In the rows, 128 means zero.
Each row of numbers belongs to one of the objects below and depends on some of the facts about them. Some rows are named. Which object is each other row?

Facts:
treflol	Ξ	693; pume	Ξ	582; tralok	Ξ	189
brabes	Ξ	969; digegren	Ξ	821; betran	Ξ	821
zegu	Ξ	582; taklol	Ξ	189; lare	Ξ	693
zape	Ξ	466; laflas	Ξ	821; skefli	Ξ	693
zofle	Ξ	189; giklak	Ξ	693; maril	Ξ	466
dagalor	Ξ	693; klobedan	Ξ	821; skogos	Ξ	821
flestom	Ξ	821; kazar	Ξ	582; bisul	Ξ	821
kleven	Ξ	693; satrol	Ξ	189; traklok	Ξ	969
dizubem	Ξ	821; fugun	Ξ	969; lesus	Ξ	693
koputil	Ξ	582; breflo	Ξ	582; defli	Ξ	969
zupom	Ξ	693; pobik	Ξ	969; pafo	Ξ	466
peklik	Ξ	582; nuvestis	Ξ	582; kluno	Ξ	821
beno	Ξ	821; bradem	Ξ	821; rogek	Ξ	693
fladris	Ξ	693; ratri	Ξ	693; zodu	Ξ	693
dusta	Ξ	693; studevi	Ξ	582; flasaplin	Ξ	821
lufila	Ξ	969; grodru	Ξ	693; vimoden	Ξ	693
tupor	Ξ	693; rudis	Ξ	693; zaplu	Ξ	189
muto	Ξ	466; pabri	Ξ	466; zinom	Ξ	693
foplo	Ξ	693; stovak	Ξ	969; nebar	Ξ	693
skubrom	Ξ	693; drestas	Ξ	693; boful	Ξ	821
brikler	Ξ	693; soflir	Ξ	693; truzam	Ξ	969
domi	Ξ	466; raflon	Ξ	693; ludrin	Ξ	693
zezik	Ξ	821; saflu	Ξ	693; sokufan	Ξ	693
kugro	Ξ	466; tikon	Ξ	821; skiskos	Ξ	582
didril	Ξ	189; dezenan	Ξ	693; granu	Ξ	969
stakli	Ξ	969; stoluk	Ξ	189; plazu	Ξ	693
lodim	Ξ	821; gumis	Ξ	969; loma	Ξ	969
grenim	Ξ	821; kudun	Ξ	189; tonus	Ξ	821
musum	Ξ	466; kleme	Ξ	693; plenemer	Ξ	693
buklofa	Ξ	969; trudon	Ξ	582; plubra	Ξ	693
grobuzus	Ξ	693; kloti	Ξ	821; sazin	Ξ	466
flumer	Ξ	969; stodris	Ξ	969; pesku	Ξ	821
nuske	Ξ	969; guklal	Ξ	466; zore	Ξ	821
drubra	Ξ	821; puman	Ξ	821; kloredrel	Ξ	582
pluka	Ξ	189; kodrusto	Ξ	466; plabru	Ξ	821
skidre	Ξ	969; lomon	Ξ	969; ruvu	Ξ	189
flimu	Ξ	693; vezu	Ξ	821; tudu	Ξ	821
kaplom	Ξ	969; diro	Ξ	466; donas	Ξ	693
lidrol	Ξ	466; zases	Ξ	466; briskotre	Ξ	821
fovafle	Ξ	821; rasam	Ξ	693; vanun	Ξ	821
bime	Ξ	189; duzu	Ξ	466; grezes	Ξ	693
fluzik	Ξ	693; kludro	Ξ	582; deska	Ξ	821
brubrom	Ξ	189; gasagil	Ξ	693; skaro	Ξ	582
brose	Ξ	693; bamim	Ξ	466; grolu	Ξ	466
tugruk	Ξ	466; steka	Ξ	189; vasapus	Ξ	693
kesek	Ξ	582; nofaful	Ξ	693; fimak	Ξ	582
stura	Ξ	693; tetre	Ξ	693; stenir	Ξ	821
flabro	Ξ	693; pefli	Ξ	821; rokul	Ξ	693
nizok	Ξ	821; dakle	Ξ	693; stupek	Ξ	582
zorer	Ξ	969; travak	Ξ	969; plusti	Ξ	466
pugres	Ξ	821; drukluk	Ξ	466; fostor	Ξ	693
neril	Ξ	821; kanon	Ξ	582; puplipan	Ξ	821
godesku	Ξ	693; gresam	Ξ	466; klaze	Ξ	693
raflo	Ξ	693; truvopem	Ξ	693; ramoru	Ξ	693
zomak	Ξ	693; gistul	Ξ	693; vutil	Ξ	466
plutelas	Ξ	189; bosuk	Ξ	693; sedril	Ξ	821
flutrun	Ξ	582; faza	Ξ	693; meplur	Ξ	189
gabupel	Ξ	466; seflik	Ξ	582; zifus	Ξ	466
grumis	Ξ	821; rilas	Ξ	693; stuploten	Ξ	969
tastomik	Ξ	821; moger	Ξ	189; daman	Ξ	466
stidrubrik	Ξ	189; trukloklin	Ξ	821; kimem	Ξ	821
romer	Ξ	466; grele	Ξ	693; treflol	Σ	tugruk
pume	Σ	digegren; zape	Σ	skubrom; zape	Σ	sazin
zape	Σ	giklak; skogos	Σ	pabri; skogos	Σ	skidre
flestom	Σ	flutrun; bisul	Σ	stura; bisul	Σ	pluka
traklok	Σ	vimoden; traklok	Σ	breflo; traklok	Σ	lodim
traklok	Σ	fimak; dizubem	Σ	stura; dizubem	Σ	stoluk
dizubem	Σ	domi; dizubem	Σ	skubrom; dizubem	Σ	lare
dizubem	Σ	zofle; dizubem	Σ	gasagil; dizubem	Σ	tupor
dizubem	Σ	betran; lesus	Σ	fladris; lesus	Σ	kugro
zupom	Σ	drubra; zupom	Σ	puplipan; zupom	Σ	guklal
peklik	Σ	bradem; peklik	Σ	puman; peklik	Σ	gasagil
nuvestis	Σ	truzam; nuvestis	Σ	stuploten; nuvestis	Σ	drubra
nuvestis	Σ	rasam; nuvestis	Σ	dakle; nuvestis	Σ	tralok
rogek	Σ	satrol; rogek	Σ	digegren; rogek	Σ	kleven
flasaplin	Σ	gistul; flasaplin	Σ	grenim; flasaplin	Σ	zorer
rudis	Σ	raflon; rudis	Σ	musum; rudis	Σ	pugres
zaplu	Σ	fladris; zaplu	Σ	studevi; zaplu	Σ	gasagil
zaplu	Σ	muto; zaplu	Σ	kaplom; zinom	Σ	satrol
zinom	Σ	pefli; stovak	Σ	gistul; stovak	Σ	nofaful
stovak	Σ	brose; stovak	Σ	nizok; stovak	Σ	betran
nebar	Σ	bosuk; nebar	Σ	stupek; drestas	Σ	klobedan
drestas	Σ	koputil; drestas	Σ	pobik; drestas	Σ	fluzik
boful	Σ	seflik; boful	Σ	tastomik; sokufan	Σ	lomon
sokufan	Σ	puplipan; sokufan	Σ	briskotre; sokufan	Σ	dusta
tikon	Σ	brikler; didril	Σ	ratri; didril	Σ	sedril
didril	Σ	plutelas; plazu	Σ	drubra; plazu	Σ	pesku
loma	Σ	fovafle; loma	Σ	tudu; loma	Σ	flimu
loma	Σ	dezenan; loma	Σ	flumer; kleme	Σ	meplur
kleme	Σ	klaze; kleme	Σ	tetre; kleme	Σ	kazar
kleme	Σ	lidrol; buklofa	Σ	skiskos; buklofa	Σ	domi
buklofa	Σ	zodu; buklofa	Σ	flumer; grobuzus	Σ	travak
grobuzus	Σ	tudu; grobuzus	Σ	seflik; grobuzus	Σ	drukluk
grobuzus	Σ	betran; grobuzus	Σ	lufila; grobuzus	Σ	dagalor
kloredrel	Σ	kleven; ruvu	Σ	briskotre; ruvu	Σ	pluka
ruvu	Σ	nuske; diro	Σ	zore; diro	Σ	skefli
diro	Σ	gumis; diro	Σ	ludrin; diro	Σ	vasapus
diro	Σ	betran; donas	Σ	moger; donas	Σ	rasam
donas	Σ	raflo; donas	Σ	fimak; zases	Σ	truvopem
zases	Σ	fovafle; zases	Σ	skubrom; zases	Σ	lodim
vanun	Σ	vezu; vanun	Σ	satrol; vanun	Σ	domi
vanun	Σ	pafo; vanun	Σ	kluno; vanun	Σ	drukluk
vanun	Σ	giklak; vanun	Σ	lidrol; duzu	Σ	grodru
duzu	Σ	zofle; duzu	Σ	dakle; duzu	Σ	kleven
duzu	Σ	brikler; kludro	Σ	neril; kludro	Σ	ludrin
deska	Σ	tetre; deska	Σ	guklal; brubrom	Σ	beno
brubrom	Σ	tonus; brubrom	Σ	domi; brubrom	Σ	moger
brubrom	Σ	klaze; brubrom	Σ	briskotre; brubrom	Σ	stupek
brubrom	Σ	zodu; grolu	Σ	kudun; grolu	Σ	fugun
grolu	Σ	gumis; steka	Σ	travak; steka	Σ	fladris
steka	Σ	ratri; steka	Σ	klaze; steka	Σ	tetre
steka	Σ	pefli; kesek	Σ	brose; kesek	Σ	stodris
kesek	Σ	zegu; kesek	Σ	gasagil; kesek	Σ	laflas
kesek	Σ	plutelas; kesek	Σ	defli; stenir	Σ	grezes
stenir	Σ	taklol; stenir	Σ	rasam; stenir	Σ	trudon
stenir	Σ	zegu; stenir	Σ	dakle; flabro	Σ	pefli
flabro	Σ	kaplom; flabro	Σ	brabes; plusti	Σ	rilas
plusti	Σ	meplur; plusti	Σ	skubrom; fostor	Σ	bime
fostor	Σ	zodu; kanon	Σ	zomak; kanon	Σ	drubra
kanon	Σ	gabupel; kanon	Σ	skidre; kanon	Σ	granu
gresam	Σ	foplo; gresam	Σ	flutrun; gresam	Σ	stuploten
gresam	Σ	klaze; gresam	Σ	saflu; ramoru	Σ	bamim
ramoru	Σ	kodrusto; ramoru	Σ	kazar; ramoru	Σ	plubra
vutil	Σ	zegu; vutil	Σ	zezik; vutil	Σ	drukluk
faza	Σ	satrol; faza	Σ	dusta; zifus	Σ	klobedan
zifus	Σ	maril; zifus	Σ	musum; zifus	Σ	grele
zifus	Σ	pluka; grumis	Σ	rokul; grumis	Σ	godesku
grumis	Σ	neril; grumis	Σ	sedril; grumis	Σ	plutelas
daman	Σ	truzam; daman	Σ	plabru; stidrubrik	Σ	soflir
stidrubrik	Σ	pluka; stidrubrik	Σ	kleven; trukloklin	Σ	beno
trukloklin	Σ	stakli; trukloklin	Σ	kloti; kimem	Σ	kodrusto
kimem	Σ	pafo; kimem	Σ	giklak; romer	Σ	domi
romer	Σ	plenemer; romer	Σ	skaro; romer	Σ	drubra
romer	Σ	puman

Known rows:
[144 130 134 141 135 119 128 127 130 114 125 117 119 121 119 128 119 112
 137 124 126 140 126 133 118 125 124 132 120 129 125 136 127 124 115 126
 132 143 117 119 131 123 115 131 112 118 129 130 130 141 118 139 127]: rokul
[122 125 140 147 135 130 139 131 145 114 111 124 117 137 133 129 123 116
 139 125 120 127 118 133 150 147 124  86 125 135 126 126  99 127 131 145
 108 109 131 115 135 132 110 132 119 124 130 127 131 122 162 135 124]: bime
[136 124 127 131 137 125 134 119 152 103 143 105 132 169 128 116 136 118
 118 135 133 152 129 109 117 134 122 134 117 139 127 136 190 125 150 129
 123 134 123 135 121 143  95 135 102 141 135 128 133 138 160 144 132]: giklak
[124 132 145 130 126 126 121 124 154 112 128  89 100 140 142 124 140 110
 148 124 111 137 120 112 128 123 116 108 123 137 131 129 152 117 156 165
 123  94 129 154 130 148  98 130 102 137 127 133 128 116 186 130 127]: domi
[146 131 132 143 129 121 129 126 133 114 125 113 127 124 119 128 114 114
 134 126 128 142 126 132 115 119 126 125 118 128 125 137 126 126 114 119
 128 144 117 120 131 119 105 131 115 122 130 124 133 139 112 139 127]: ludrin
[140 118  98 110 125 130 104 121  90 152 118 150 145  86 135 126 129 163
 109 155 131  93 153 128 174 121 144 127 135 117 127 120 178 148 145 146
 175 157 118 157 111 128 169 127 157 117 115 145 129 149 106 120 132]: flabro
[130 133 141 135 125 123 142 129 136 117 123 117 110 114 130 132 132 116
 151 125 114 118 121 127 165 151 129  62 122 137 126 121  88 104 115 147
 127 112 124 119 136 118 128 133 136 112 112 119 129 126 143 136 124]: flutrun
[ 91 144 171  86 170 126  87 117 131 108 109 152  86 156 119 135 160  93
 187 112 105 150  80 126  68  96 123 232 139 120 135 141 115 108 137 122
 112 121 164 110 175 127 194 114 130 109 121 105  93 130 105 104 124]: drubra
[132 136 131 139 125 125 152 130 141 117 125 109 125 133 128 129 127 113
 146 126 119 123 119 127 153 152 128  62 117 137 128 123 100 100 118 135
 113 114 127 124 139 117 101 133 135 124 115 117 134 140 148 139 123]: seflik
[132 122  92 110  98 128 115 120 116 151 124 121 169 119 135 120 116 160
 106 149 139 115 150 123 138 102 139 126 135 123 133 138 175 152 137 124
 134 147 124 161 115 126 103 127 157 140 130 113 133 130 102 122 130]: grobuzus
[139 138 130 144 126 128 138 130 138 115 126  89 119 130 134 124 118 106
 140 133 117 130 117 127 128 126 123 100 109 132 130 125 150 113 142 146
 128 113 122 149 140 133  83 132 116 132 117 142 139 158 153 136 125]: drukluk
[136 136 136 148 144 121 140 127 132 118 130 122 122 133 121 132 125 109
 133 114 124 140 126 132 106 131 121 144 122 128 125 134 135 111 120 119
 127 145 121 122 132 124 120 129 109 132 126 129 131 142 124 138 126]: grodru
[136 138 141 147 126 127 132 133 136 118 122  98 103 116 134 129 120 104
 145 125 113 129 115 130 126 125 122  96 115 130 129 124 127 114 135 152
 128 110 121 143 138 130  98 130 113 129 118 142 134 145 153 131 125]: bamim
[140 127 140 139 137 120 122 125 132 110 125 122 110 121 121 130 129 114
 138 121 123 140 129 128 119 129 123 135 124 129 124 135 130 126 120 135
 136 140 118 122 126 126 130 132 108 117 128 130 124 130 130 136 128]: foplo
[127 141 139 139 129 124 152 130 140 116 125 112 123 135 128 131 129 109
 149 120 116 124 117 127 146 151 127  72 119 135 128 123  97  90 118 131
 110 117 129 121 144 116 110 132 135 124 113 112 132 141 144 138 122]: trudon
[121 133 157 110 145 130 119 133 132 110 134 138 102 141 116 129 143 107
 151 122 124 153 102 128  96 122 125 178 122 127 128 128 104 129 129 110
 133 122 140 107 141 128 153 125 115 119 126 139 113 132 120 122 128]: pesku
[132 114 119 144 153 130 130 122 136 111 138 160 141 151 118 128 120 115
 108 128 144 138 128 134 121 149 126 154 132 138 119 129 120 132 106 111
 101 139 128  81 133 126 148 133 116 109 155 110 129 115 124 142 130]: zorer
[146 129 142 117 119 131 131 142 123 117 133 129 117 116 109 127 120 116
 133 139 138 147 108 140 110 126 132 141 109 127 125 123  84 152 110  96
 141 128 124 104 132 117 129 132 126 114 122 151 128 146  96 132 129]: sedril
[135 111 105  98 110 124  84 119 106 149 120 136 132  89 138 123 139 170
 119 152 132 105 157 120 177 108 141 120 144 124 128 128 168 159 146 163
 172 137 119 158 104 136 160 129 150 114 127 135 118 107 122 118 134]: kleme

Which object is each row?
No name comes twice in this set of rows, the named rows included.
[116 132 103 108  91 130 132 124 122 157 116 117 165 120 142 126 122 157
 126 143 126  96 138 124 166 119 142  68 136 128 138 127 127 111 131 135
 112 119 137 157 133 115 102 125 183 137 114  93 134 127 112 120 124]  peklik
[113 147  89 149 177 143 175 126  81 176 148 164 179 139 140 136 145 162
  77 110 130  79 152 120 126 169 136 179 138 104 126 100 231  85 169 108
 159 186 130 172 106 141 192 119 139 184 100 165 149 200 127 125 132]  rogek
[126 134  97 122  81 132 126 130 116 163 117  99 161 103 144 123 103 150
 119 143 128 105 137 131 134  94 136  96 126 118 140 131 150 131 139 139
 132 119 126 177 133 123  67 123 164 147 120 120 143 141 108 115 125]  diro
[116 117 114 104 108 125 101 117 124 154 132 127 141 125 141 124 139 166
 115 134 133 120 158 114 141 104 133 138 150 125 133 140 173 148 148 147
 141 128 128 162 106 139 128 123 140 143 137 115 118  87 131 117 132]  fostor
[114 133 107  98 105 140 136 135 108 164 136 141 165 132 128 127 127 159
 109 135 142 121 129 129 101 110 139 168 134 114 136 124 131 142 135  88
 129 136 142 146 120 123 134 119 160 152 124 136 126 141  85 109 130]  tikon
[138 129 145 145 135 117 128 128 135 118 132 119 107 121 122 132 127 115
 134 114 125 143 135 128 114 127 119 133 127 129 124 138 117 123 114 133
 138 133 116 119 120 127 125 129 103 127 131 130 126 114 133 133 128]  grele
[107 123 138 110  80 129 133 148 115 185 159 138 125  99 134 138 139 182
 101  94 145 129 165 126 106 116 124 149 157 117 133 130  62 166 112 107
 148  97 130 138  79 135 148 116 128 166 144 143 114  40 119 101 132]  bisul
[119 120 105  85  75 136 127 132 132 155 147 117 165 155 133 115 129 170
  96 146 152 142 139 116 109 104 135 147 134 126 139 133 147 164 145  95
 115 111 140 152 108 133  92 125 150 156 142 125 125 107 112 114 134]  dizubem
[125 113 127 143 162 130 125 121 135 110 138 163 129 150 120 131 131 116
 113 126 140 134 131 130 127 150 123 156 137 136 118 129 117 132 109 121
 109 136 129  78 130 131 166 132 111 108 153 113 124 104 136 138 131]  lomon
[ 86 145 120  95 128 126 108 111 120 153 100 136 139 133 146 133 146 140
 158 124 104  95 121 121 148 108 135 120 154 120 142 133 138  84 143 150
 104 123 159 156 161 117 148 115 184 130 108  72 114 119 116 105 121]  kanon
[120 128  91 111  80 136 132 121 143 152 137  81 173 156 153 110 125 157
 103 151 133 119 143 108 137 103 131  95 128 132 142 131 209 132 172 144
 115 105 133 194 120 147  43 127 150 167 130 119 142 130 157 123 130]  zape
[113 111  82 115 122 135 115 116 121 151 137 164 184 151 134 123 120 162
  85 143 152 113 149 128 136 121 137 155 151 127 129 135 156 153 121 110
 100 141 139 116 122 130 136 125 157 130 158  91 130  96 102 123 133]  traklok
[157 122 131 137 133 120 115 128 116 113 118 133 108  89 118 129 120 119
 137 138 125 129 132 138 151 128 131 115 118 128 121 128 119 137 112 141
 158 145 108 117 125 120 143 135 118  97 121 145 128 140 114 137 129]  fladris
[ 96 121 130 139  92 126 137 139 121 185 120 138 127  90 151 144 130 182
 110  91 128  97 173 131 158 129 122  83 167 121 133 128  57 149 118 156
 133  92 131 145  91 139 142 119 135 157 142 122 122  32 156 109 126]  ruvu

Now the same objects, written a new way:
Some objects and their rows:
[113 124 134  59 112  85 158 128 147 144 144  95 121 117]: trudon
[169 147 147 168 118 101 104 140 105 148 142 125 156  99]: lesus
[127 118 151 105 166 142 156 119 140  90 116  97 136 126]: stupek
[190 106 165 141 132 131 143 104 138 142 125 126 141 128]: fladris
[ 83 119  91 176 106 108 149 138  39 121 162  77 161  98]: traklok
[122 189 145 185 123 120  97 131  77 187 138 102 136 121]: steka
[124 152 123 169 133 120 148 126 146  89 114  87 134 144]: kloti
[155  78 148 152 161 126 160 116  95  93 118 150 156 143]: zodu
[118 149 114 145 135  74 127  82 107 152 164  77 131  92]: vutil
[122 169 122 107  94  87  80 139 140 150 188  95 127  68]: kesek
[128 183 111 118 130  90  60 140  41 133 104 112 129 106]: stidrubrik
[141 136 126 142 138  93 107 131 148 104 104  79 117 139]: digegren
[115  83 151 113  92 121 112  88  80 107 103 100 167 137]: truzam
[ 94 142 135 131 128  72  86  70  94 129 128  97 162 102]: daman
[170 109 136 130 121 107  80 102  91  85  95 167 158 100]: raflon
[159 111 149 137  93 135 144 112 118 123 115  68 135 106]: brabes
[ 74 171 106 175  81  49  81 150 120 131 146  77 151 122]: stenir
[131 143 136 101 163 108  74 138 114 107 124  96 129  93]: pume
[140 129 108 169  73 113 114  88 166  91 146 121 108 121]: zore

Rows to name:
No name comes twice in this set of rows, the named rows included.
[113 122 136  89 101  89 125  90  83 154 125 121 123 148]  taklol
[148 102 135  97 144 137 125 104 158 114 159 115 110 108]  seflik
[134 124 119 123 124 104 168 108  79 157 147 114  88 129]  stoluk
[139 129 145 132 159 145 162  95  88 148 130 111 116 151]  meplur
[ 73 158 135  98 118  82  84 159  90 135 145  96 168 104]  nuvestis
[140 106 163  99 187 154 138 122 143 115 134  91 135 124]  kazar
[142  89 129 152 101 143 156  95 104 103 156  82 126 105]  lufila
[ 94 151  89 175 164  78 172 115  72 126 169  69 130  93]  zases
[178 111 121 121 143  83 100 134  92 104 108 140 135 111]  soflir
[179  74 142 125 127 106 159 102 143 142 146 129 126 124]  gasagil
[131 176 129 114  80 115 115 120 140 124 176 121 127  71]  kludro

